Each row has a name. Each question is about the rows just above it. Places in a row count from 1.

[137  92 162  96 101 167 166  92]  Pupub
[111 152 106 157 168  95 108 141]  lega
[159  84 124  91 137 153 157  91]  fanuf
[ 83 176  91 148 168 121  90 176]  rek
[137  92 162  96  95 154 148 110]  lisi
[117 140 128 165  95  80  98 137]  nesug
[145  86 148 115 109 160 157 118]  sekub
[174  90 162  94  94 148 147 110]  busas
key -> tag
[117] -> k349
[137] -> k853
[160] -> k245
[83] -> k928
[146] -> k278
[84] -> k838
[145] -> k322
[159] -> k166
Join fanuf by its entry at place 1: : k166
Where do [145  86 148 115 109 160 157 118] appear? : sekub
Whose row is [174  90 162  94  94 148 147 110]? : busas
Whose row is [117 140 128 165  95  80  98 137]? : nesug

[163 121  76 174  81  79 107 114 124 168 152] : lisi
[157 180 173  84 154 105 143 168 143  92 104] : banu
[163 121  76 174  81  79 107 120 173  91 145] : sekub
Table of tags by key:
[90] -> k485
[75] -> k151
[92] -> k344
[76] -> k229
[91] -> k121
Join sekub by its entry at place 10: : k121
Whose row is [163 121  76 174  81  79 107 120 173  91 145]? : sekub
Whose row is [163 121  76 174  81  79 107 114 124 168 152]? : lisi
Whose row is [157 180 173  84 154 105 143 168 143  92 104]? : banu

[100 135 112 112 119] = banu
[ 86 156 145  99  94] = nudo
[100 159 181  98 108] = sekub
[161  91 104 170 130] = Pupub
[111  78  89 153 154] = lisi
[ 97 111 105  88 103] = lega
[ 97 153 162 115 126] = nesug
[136 101 114 165 165] = fanuf
[146 117  93 168 149] = busas
[109  97  91 145 167] = rek
[116 117  95 164 166] = feto
[162 115 116 161 130] = vol
Table of tags by key:
[154] -> k555
[153] -> k856
[109] -> k898
[162] -> k911
[97] -> k5
[146] -> k593
[96] -> k566
Join nesug by its entry at place 1: : k5
Where do [116 117  95 164 166] appear? : feto
Whose row is [ 97 111 105  88 103]? : lega
Where do [ 86 156 145  99  94] appear? : nudo
[100 159 181  98 108] is in which row? : sekub
Where do [100 135 112 112 119] appear? : banu

[103 122 160 110 127 150] : lega
[ 92 173 116 106  87 159] : lisi
[153 107 100 135 175  95] : rek
[155  90 106 137 139  92] : busas
[ 79 145 157 109 112 148] : nudo
Table of tags by key:
[157] -> k274
[106] -> k793
[101] -> k785
[150] -> k986
[100] -> k902
[160] -> k791
[159] -> k411
Look up the entry of lega at place 3 in the table: : k791
Whose row is [ 92 173 116 106  87 159]? : lisi
[ 79 145 157 109 112 148] is in which row? : nudo

[166 165  79  76 165 159] : lega
[109  92 153 157 107 108] : fanuf
[156 145  90  86 158 147] : lisi
[147 180  98 102 151 157] : rek
[100 114 167 174  90 112] : sekub
[ 97 106 169 172  95 108] : Pupub
key -> tag
[175] -> k108
[90] -> k190
[102] -> k703
[174] -> k16
[86] -> k170
[173] -> k648
[87] -> k712
[157] -> k465
[172] -> k766
Look up the entry of lisi at place 4 in the table: : k170
Whose row is [166 165  79  76 165 159]? : lega
Which row holds [156 145  90  86 158 147]? : lisi

[166  90  95 147]  lega
[148 112 125 156]  feto
[137 110 110 106]  nudo
[ 92 162 157 116]  fanuf
[106 156 151 132]  busas
[161  93 111 157]  rek
[162  89 112 162]  sekub
[ 83 174 168 109]  Pupub
Table of tags by key:
[166] -> k882
[90] -> k908
[93] -> k737
[167] -> k407
[91] -> k659
The tag of lega, keyed by place 2: : k908
Whose row is [162  89 112 162]? : sekub
Which row holds [ 83 174 168 109]? : Pupub
[166  90  95 147] is in which row? : lega

[144  76 132 162 143]  lega
[144  76 132 162  95]  nesug
[111  89 101 136 171]  Pupub
Table of tags by key:
[144] -> k904
[95] -> k74
[171] -> k945
[143] -> k424
Look up the entry of nesug at place 5 in the table: : k74
Whose row is [111  89 101 136 171]? : Pupub
[144  76 132 162  95] is in which row? : nesug
Which row holds [144  76 132 162 143]? : lega

[131 131 137 131 129 129 129 159 127 128 129 129 137 141 130 119 129 124
 128 128 138] -> nesug
[134 135 152 133 129 129 129 169 133 128 129 130 140 156 133 118 129 112
 129 127 143] -> sekub
[131 131 144 131 129 129 129 147 131 128 129 129 135 149 132 125 129 120
 128 128 137] -> banu
[129 129 133 131 129 129 128 151 129 128 129 128 131 130 129 121 129 121
 128 129 137] -> busas
Table of tags by key:
[169] -> k965
[147] -> k346
[160] -> k286
[130] -> k25
[129] -> k975
[159] -> k325
[152] -> k96
[150] -> k143
[151] -> k84
Look up the entry of busas at place 8 in the table: : k84
Whose row is [131 131 144 131 129 129 129 147 131 128 129 129 135 149 132 125 129 120
 128 128 137]? : banu
Where do [129 129 133 131 129 129 128 151 129 128 129 128 131 130 129 121 129 121
 128 129 137] appear? : busas

[129  81 175 144 118]  lega
[130  82 176 146 112]  Pupub
[122  80 171 136 134]  nesug
[126  80 174 141 123]  vol
Table of tags by key:
[83] -> k318
[82] -> k421
[80] -> k615
[81] -> k845
[146] -> k113
The tag of Pupub, keyed by place 2: : k421
The row with [130  82 176 146 112] is : Pupub
Whose row is [126  80 174 141 123]? : vol
Whose row is [122  80 171 136 134]? : nesug
Whose row is [129  81 175 144 118]? : lega

[149 124 113 129 111 139 140 115 104  94 105] = banu
[116 118 105 130 124 142 117 131 175 133 151] = lisi
[112 127 117 142 152 136 119 121 133 130 109] = sekub
key -> tag
[105] -> k599
[113] -> k270
[117] -> k796
[140] -> k924
[116] -> k185
[112] -> k328
Look up the entry of banu at place 3 in the table: : k270
Whose row is [149 124 113 129 111 139 140 115 104  94 105]? : banu
The row with [116 118 105 130 124 142 117 131 175 133 151] is : lisi
Whose row is [112 127 117 142 152 136 119 121 133 130 109]? : sekub

[139  88 161  94  80 100 176 113 107  94] -> nesug
[166  95 129  98 181 102  90 113 159 100] -> lega
[ 95  93 148  90 100 153 124  79 115 151] -> Pupub
[115 164 147 158 177 111  80 143 182 136] -> lisi
Table of tags by key:
[90] -> k447
[89] -> k542
[158] -> k810
[100] -> k238
[157] -> k160
[151] -> k744
[150] -> k510
The tag of Pupub, keyed by place 4: : k447
[115 164 147 158 177 111  80 143 182 136] is in which row? : lisi
Where do [166  95 129  98 181 102  90 113 159 100] appear? : lega

